Below is a small trained network, with its code and all its weights. Each question gives an input and a target symbol and asks what happens when units are switched off, that is, made to give their printed mean instead of their output.

import numpy as np


def w(rows, s, z=0):
    codes = np.array(rows[::2]) - 128.0
    scale = np.full(codes.shape[1], s)
    scale[-1] = z or s
    return codes * scale


def f(y):
    return y / 2 * (1 + np.tanh(0.7978845608 * (y + 0.044715 * y**3)))


def softmax(a):
    e = np.exp(a - a.max(-1, keepdims=True))
    return e / e.sum(-1, keepdims=True)


def log_softmax(a):
    a = a - a.max(-1, keepdims=True)
    return a - np.log(np.exp(a).sum(-1, keepdims=True))


def net(x, mask):
    ids = ['ΘΣΨεζφ'.index(c) for c in x.split()]
    T = len(ids)
    res = E[ids] + P[:T]
    r = res
    for j in range(2):
        rows = slice(3 * j, 3 * j + 3)
        q, k, v = (r @ M[0][rows].T for M in (Q, K, V))
        z = softmax(np.where(np.tri(T) > 0, q @ k.T / 3**0.5, -1e9)) @ v
        o = O[0][rows]
        res = res + np.where(mask[j], z, o[:, -1]) @ o[:, :-1]
    y = f(res @ A[0][:, :-1].T + A[0][:, -1])
    res = res + np.where(mask[2:10], y, B[0][:, -1]) @ B[0][:, :-1]
    return log_softmax(res[-1] @ U[:, :-1].T + U[:, -1])


Q, K, V, O, A, B = {}, {}, {}, {}, {}, {}
E = w([
[119,48,58,146,81,94,147],'Θ',
[107,201,65,119,132,92,120],'Σ',
[188,51,144,161,68,123,128],'Ψ',
[100,93,101,182,113,167,98],'ε',
[132,141,102,169,151,103,20],'ζ',
[251,111,93,52,90,124,158],'φ',
],0.016)
P = w([
[147,146,136,89,212,173,217],'0',
[51,178,117,118,21,175,89],'1',
[204,134,120,205,141,136,141],'2',
[34,53,166,54,132,43,88],'3',
[189,125,104,239,140,132,135],'4',
[95,202,166,106,11,71,79],'5',
[197,153,87,216,151,135,133],'6',
],0.011)
Q[0] = w([
[91,96,207,33,215,88,109],'head 1',
[110,195,183,78,40,61,55],'head 1',
[216,182,1,206,139,129,107],'head 1',
[57,137,206,70,69,150,151],'head 2',
[149,141,108,230,191,179,177],'head 2',
[71,82,199,51,219,141,151],'head 2',
],0.0079)
K[0] = w([
[130,162,53,169,12,183,75],'head 1',
[96,66,150,80,83,60,73],'head 1',
[107,109,144,126,255,142,201],'head 1',
[143,171,146,151,88,23,69],'head 2',
[209,122,98,145,182,136,158],'head 2',
[162,172,56,140,9,174,106],'head 2',
],0.0098)
V[0] = w([
[57,82,1,150,103,133,165],'head 1',
[94,113,141,236,161,228,45],'head 1',
[158,4,150,224,30,116,94],'head 1',
[33,117,50,180,96,136,236],'head 2',
[64,186,22,38,173,103,58],'head 2',
[164,92,237,116,189,226,162],'head 2',
],0.0085)
O[0] = w([
[74,154,220,255,76,193,132,253],'head 1',
[174,229,58,123,69,217,64,60],'head 1',
[61,158,84,135,87,150,172,97],'head 1',
[125,146,227,250,39,111,204,230],'head 2',
[196,122,180,99,121,195,41,178],'head 2',
[157,163,28,149,78,37,88,80],'head 2',
],0.0089,0.0055)
A[0] = w([
[51,176,144,175,94,111,132,113],'neuron 1',
[90,147,114,46,61,209,88,30],'neuron 2',
[15,96,109,2,82,107,85,186],'neuron 3',
[178,121,62,80,161,216,65,190],'neuron 4',
[53,128,89,131,64,235,126,250],'neuron 5',
[128,66,169,155,195,140,151,181],'neuron 6',
[91,139,218,105,22,150,87,164],'neuron 7',
[51,155,124,157,168,105,21,140],'neuron 8',
],0.0077,0.0019)
B[0] = w([
[100,151,125,165,88,163,154,223],'neuron 1',
[9,169,42,16,101,15,95,158],'neuron 2',
[224,187,255,151,69,53,108,151],'neuron 3',
[56,83,180,198,173,189,89,160],'neuron 4',
[151,129,183,62,29,8,86,216],'neuron 5',
[127,53,122,154,196,59,109,199],'neuron 6',
[55,12,28,67,155,205,121,249],'neuron 7',
[66,197,97,199,94,149,196,153],'neuron 8',
],0.0071,0.014)
U = w([
[197,192,189,166,35,112,96,159],'Θ',
[134,80,66,143,167,234,81,238],'Σ',
[100,128,190,176,111,205,203,106],'Ψ',
[107,114,3,117,101,135,139,145],'ε',
[110,101,74,105,159,54,25,2],'ζ',
[135,136,254,165,155,86,83,110],'φ',
],0.0071,0.0037)

Each question gives the input, a string of symbols that net reads in full, and the target symbol t.
The units are the heads (3 rows each of Q, K, V and O) and the neurons (one row each of A and B). Each row of codes is followed by its name. A weight is (code - 128) times the scale printed after its matrix; where a second scale follows, it is the last column's (O, A, B and U).
mask holds one flag per unit, heads first, then neurons. A switched-off unit (its flag False) gives its mean, the last column of its rows in O or B, instead of its output. The means were averaged over made-up inputs and are rounded, as every weight is.
A unit's drop is (log p(t) with every unit on - log p(t) with that unit switched off) / (log p(t) with every unit on - log p(t) with every unit switched off).
The circuit of an input: a set's keep is (log p(t) with only the set's units on - log p(t) with every unit switched off) / (log p(t) with every unit on - log p(t) with every unit switched off). Starting from all 10 units, units are removed one at a time, each time the one whose removal leaves the highest keep (on an exact tie, the one counted first), for as long as the keep stays at least 0.8.
units of the circuit, in order: the units of the circuit, biggest drop first
unit that matters most: the unit with the biggest drop
top k neurons: the k neurons with the biggest drops, biggest first
heads that matter: for each layer, one digit per head in row order, 1 if its drop is at least 0.15 and else 0, layers parted by /
input φ ζ ε, target ζ: units of the circuit, in order => [head 1; head 2]
input Σ Σ ε ε Σ Σ φ, target φ: unit that matters most => head 1
input Ψ Σ Ψ ε ε Θ, target ε: heads that matter => 10
input Θ ζ Σ φ, target ζ: units of the circuit, in order => [neuron 2; head 1; head 2; neuron 3]
input Θ ζ Θ, target Ψ: units of the circuit, in order => [head 2; head 1]
input ε Σ ε φ ζ Θ ζ, target Θ: units of the circuit, in order => [neuron 7; head 1]
input ε Θ ε Ψ Θ, target Θ: units of the circuit, in order => [neuron 7; head 2]
input Θ Σ Σ ε φ ζ, target ε: top 2 neurons => [neuron 7; neuron 2]
input ζ Σ Θ ζ φ Ψ, target ζ: units of the circuit, in order => [head 2; neuron 2]
input Θ Θ ε Σ Θ Θ, target Σ: units of the circuit, in order => [neuron 7; head 2]
input ζ Ψ ε ε Σ Ψ, target ε: units of the circuit, in order => [head 1; neuron 7]
input Σ Ψ Θ Ψ, target Θ: units of the circuit, in order => [head 1; neuron 3; neuron 5]
input ε ζ ζ, target Θ: units of the circuit, in order => [neuron 7; head 2]
input Θ Ψ ε Σ, target Θ: units of the circuit, in order => [neuron 3; head 1]
input Σ Θ ζ ζ φ ε, target ζ: top 2 neurons => [neuron 2; neuron 5]
input ε Ψ Σ, target Θ: unit that matters most => neuron 7
input Θ ε ζ Θ ζ Ψ, target Ψ: heads that matter => 10
input Ψ Σ ε, target ε: heads that matter => 11
input Ψ φ ζ φ, target φ: top 2 neurons => [neuron 3; neuron 7]
input φ φ Θ Ψ Ψ φ Θ, target ζ: unit that matters most => head 1
input Ψ Θ φ Σ Σ Ψ, target Σ: heads that matter => 01
